[148 103 109 129 136 110 156 137 113 100 123 108  87 208 130 112 116  96] -> q_791
[116 110 109 208 156 103 130 112 108 136 123  87 148 136 100  96 129 113] -> q_321
[148 103 109 129 136 110 156 137 113 100 123 108  87 208 130 112  93  70] -> q_307
order: [ 87  96 100 103 108 109 110 112 113 116 123 129 130 136 137 148 156 208] -> q_791
which: [148 103 109 129 136 110 156 137 113 100 123 108  87 208 130 112 116  96] -> q_791

[ 93 132 205  99 166 158 104 110  89 187 102 151  65 101 100 110 108  99
 188  30  96 133 164  94 166 102  68 178  79  47 189  71] : q_784
[ 93 132 205  99 168 158 104 110  84 187 102 148  65 101  89 110 108  99
 197  36  96 133 164  94 166  92  71 175  79  55 189  71] : q_718
[ 93 132 204  99 151 163 104 110  94 175 102 158  61 101 100 110 109  99
 188  30  94 133 164  94 166 104  68 178  79  47 189  71] : q_108
[ 93 101 213  99 168 158 117 110  85 190 102 135  65 101 100 110 111  99
 183  30 107 133 164  94 166 104  68 189  77  47 202  71] : q_329
[ 93 128 203  99 149 167 104 110  89 175 102 153  53 101 100 110 113  99
 188  30  94 133 164  94 166 102  68 178  79  47 189  71] : q_457
[ 93 132 205  99 168 153 104 110  89 187  95 151  78 101 100 110 108  99
 174  30 100 133 162  90 180 126  66 178  79  47 189  50] : q_615
[ 93 137 205  99 168 157 104 110  89 187 102 151  71 101  96 110 108  99
 188  31  96 133 164  94 168 104  68 174  79  47 189  68] : q_525
next: [ 30 107 133 164  94 166 104  68 189  77  47] -> [202]
rest: [ 90 180] -> [126  66 178  79  47 189  50]
next: [ 61 101 100 110 109  99 188  30  94 133 164  94] -> [166]
next: [183  30 107 133] -> [164]
which: [ 93 132 204  99 151 163 104 110  94 175 102 158  61 101 100 110 109  99
 188  30  94 133 164  94 166 104  68 178  79  47 189  71] -> q_108

[131 129  79  68 114 113 174]  q_898
[171 140 146  68 113 106 173]  q_136
[ 99  54 142 180 101 111 134]  q_540
[126 125 117 147 144 111 167]  q_59
[131 129  79  68 113 113 157]  q_52
[125 126 144 147 116 167 111]  q_221
rev: [113 114  68] -> q_898
rest: [114 113] -> [174]
order: [111 167 116 147 144 126 125] -> q_221
rest: [113 106] -> [173]
rest: [129  79  68 113 113] -> [157]

[205  99 185  87 192  70  59 197  92 119 140 106  91 166 187  41  73 207
 196 126 210  42  98 165  86 117 155  93 169  97 195  53 149  56  40 200
 124 124 201  41 198 114  96 162  47 202 116 197 184 140 193 210  72  43
 105 198] = q_26
[205  99 185  87 192  70  59 197  92 119 140 106  91 166 187  41  73 207
 196 126 210  42  98 165  86 117 155 202 169  97 195  53 149  56  40 200
 124 124 201  41 198 114 183 188 206 186 172 130 176 207  80 161  72  43
 105 198] = q_870
[205  99 185 186 192  70  59 197  92 119 140 106  91 166 187  41  73 207
 196 126 210  42  94 165  86 117 155  93 169  97 195  53 149  56  40 200
 176 212  69  61 205 209 206 188 183 172 186 161  80 207 130 176 209 134
  45 216] = q_941
[205  99 185 186 192  70  59 197  92 119 140 106  91 166 187  41  73 207
 196 126 210  42  94 165  86 117 155  93 169  97 195  53 150  56  40 200
 124 124 201 106 198 114  97 162  47 126 116 197 184 140 193 210  72  43
 105 198] = q_367
rest: [206 186 172 130 176] -> [207  80 161  72  43 105 198]
next: [206 188 183 172 186 161  80 207 130 176] -> [209]
order: [ 40  41  41  42  43  47  53  56  59  70  72  73  86  87  91  92  93  96
  97  98  99 105 106 114 116 117 119 124 124 126 140 140 149 155 162 165
 166 169 184 185 187 192 193 195 196 197 197 198 198 200 201 202 205 207
 210 210] -> q_26
rest: [114  96 162  47] -> [202 116 197 184 140 193 210  72  43 105 198]

[121 103 114 112 138 156] -> q_849
[102 114 112 112 138 157] -> q_648
[164 146 124 164 145 108] -> q_602
rest: [164 146] -> [124 164 145 108]
rev: [157 138 112] -> q_648
next: [103 114 112 138] -> [156]
rest: [164 146 124 164 145] -> [108]
rev: [114 103] -> q_849

[120 112  76 124 135 135  94]  q_223
[ 76  94 120 124 112 135 134]  q_271
[135 112 136 120 123 147 107]  q_241
order: [ 76 112 120 135 124  94 134] -> q_271
rest: [76 94] -> [120 124 112 135 134]
next: [112 136 120 123 147] -> [107]
rest: [135 135] -> [94]
order: [ 94 134 120 135  76 112 124] -> q_271
rest: [ 76  94 120 124 112] -> [135 134]
order: [135  94 120 112  76 124 135] -> q_223

